Below are the code and all the weights of a small trained network. Each question names an input and a class and asks about switching units off, where a switched-off unit gives its printed mean instead of its output.

import numpy as np


def w(rows, s, z=0):
    codes = np.array(rows[::2]) - 128.0
    scale = np.full(codes.shape[1], s)
    scale[-1] = z or s
    return codes * scale


def norm(h):
    return h / np.sqrt((h * h).mean(-1, keepdims=True) + 1e-5)


def f(y):
    return y / 2 * (1 + np.tanh(0.7978845608 * (y + 0.044715 * y**3)))


def log_softmax(a):
    a = a - a.max(-1, keepdims=True)
    return a - np.log(np.exp(a).sum(-1, keepdims=True))


def net(x, mask):
    res = np.array(x, float).reshape(1, 5) / 4 @ E
    u = 0
    for l in range(4):
        y = f(norm(res) @ A[l][:, :-1].T + A[l][:, -1])
        res = res + np.where(mask[u : u + 3], y, B[l][:, -1]) @ B[l][:, :-1]
        u += 3
    return log_softmax(norm(res)[-1] @ U[:, :-1].T + U[:, -1])


A, B = {}, {}
E = w([
[104,133,214,196,112,108,172,154,40,124],'x0',
[117,142,89,158,129,120,94,106,115,121],'x1',
[108,161,151,141,97,122,164,151,249,148],'x2',
[122,112,139,129,120,86,58,98,135,170],'x3',
[101,101,161,162,126,153,142,57,127,74],'x4',
],0.012)
A[0] = w([
[117,188,216,159,98,151,165,74,157,131,173],'0.n0',
[111,57,201,200,70,61,163,141,172,216,5],'0.n1',
[154,201,73,86,118,138,77,195,254,243,185],'0.n2',
],0.0064,0.0029)
B[0] = w([
[142,113,169,72,55,95,238,130,234,177,185],'0.n0',
[103,127,131,122,215,29,9,145,172,108,170],'0.n1',
[73,149,143,100,53,63,160,104,149,102,255],'0.n2',
],0.012,0.0077)
A[1] = w([
[139,168,60,110,165,155,83,52,1,111,63],'1.n0',
[61,165,117,126,204,157,130,86,174,41,140],'1.n1',
[120,134,128,135,115,187,160,119,109,147,4],'1.n2',
],0.0068,0.0018)
B[1] = w([
[231,152,151,115,91,201,135,9,90,159,254],'1.n0',
[50,93,124,107,112,76,182,116,218,116,166],'1.n1',
[142,122,131,27,181,160,126,130,184,29,116],'1.n2',
],0.013,0.0049)
A[2] = w([
[113,255,50,34,151,106,96,174,114,142,171],'2.n0',
[52,87,147,214,114,114,126,50,199,114,4],'2.n1',
[200,205,40,172,83,71,22,194,86,122,75],'2.n2',
],0.008,0.0031)
B[2] = w([
[156,112,126,135,26,46,174,56,111,77,233],'2.n0',
[55,155,173,150,124,17,22,133,79,95,255],'2.n1',
[153,156,74,167,181,119,255,154,149,159,192],'2.n2',
],0.0095,0.004)
A[3] = w([
[47,57,55,150,122,166,102,63,193,77,253],'3.n0',
[72,167,254,199,109,75,67,220,113,183,154],'3.n1',
[184,121,90,159,183,176,66,59,66,132,89],'3.n2',
],0.0079,0.0022)
B[3] = w([
[128,97,162,74,37,57,118,134,58,146,196],'3.n0',
[96,104,57,58,67,85,127,34,127,120,254],'3.n1',
[98,150,7,165,175,154,19,131,109,204,214],'3.n2',
],0.013,0.0069)
U = w([
[103,126,125,80,33,11,124,92,161,104,176],'0',
[140,151,127,169,246,151,58,177,197,119,4],'1',
[166,148,51,129,192,211,24,80,68,171,212],'2',
[167,154,151,192,183,166,211,187,126,106,118],'3',
],0.011,0.0045)

Each question gives the input, the list of numbers given to net, and the class t.
The units are the neurons (one row each of A and B). Each row of codes is followed by its name. A weight is (code - 128) times the scale printed after its matrix; where a second scale follows, it is the last column's (A, B and U).
mask holds one flag per neuron, layer by layer. A switched-off neuron (its flag False) gives its mean, the last column of its row in B, instead of its output. The means were averaged over made-up inputs and are rounded, as every weight is.
A unit's drop is (log p(t) with every unit on - log p(t) with that unit switched off) / (log p(t) with every unit on - log p(t) with every unit switched off).
The circuit of an input: a set's keep is (log p(t) with only the set's units on - log p(t) with every unit switched off) / (log p(t) with every unit on - log p(t) with every unit switched off). Starting from all 12 units, units are removed one at a time, each time the one whose removal leaves the highest keep (on an exact tie, the one counted first), for as long as the keep stays at least 0.8.
circuit, biggest first: the units of the circuit, biggest drop first
unit that matters most: the unit with the biggest drop
top k neurons: the k neurons with the biggest drops, biggest first
k most important neurons of layer l: the k neurons of layer l with the biggest drops, biggest first
drop of u: that unit's drop, to one decimal
input [8,1,-5,-3,6], class 3: circuit, biggest first => 0.n2, 0.n1, 2.n1, 3.n1
input [4,-8,2,-6,0], class 3: circuit, biggest first => 2.n1, 0.n2, 3.n1
input [4,2,-4,-5,-8], class 2: unit that matters most => 0.n0
input [-5,-3,-4,0,2], class 2: circuit, biggest first => 0.n2, 0.n0
input [1,-7,0,-8,7], class 3: circuit, biggest first => 3.n1, 0.n2
input [-1,-7,0,-5,-1], class 3: circuit, biggest first => 3.n1, 3.n0, 0.n2
input [-3,-1,-7,4,-6], class 2: top 2 neurons => 0.n0, 1.n0
input [4,-5,-5,3,5], class 2: top 3 neurons => 0.n2, 1.n1, 2.n1
input [7,-4,-5,5,-6], class 2: 2 most important neurons of layer 0 => 0.n2, 0.n0
input [7,2,-3,-7,4], class 3: 2 most important neurons of layer 0 => 0.n2, 0.n1
input [-1,7,-3,-3,-3], class 2: drop of 1.n0 => 0.2
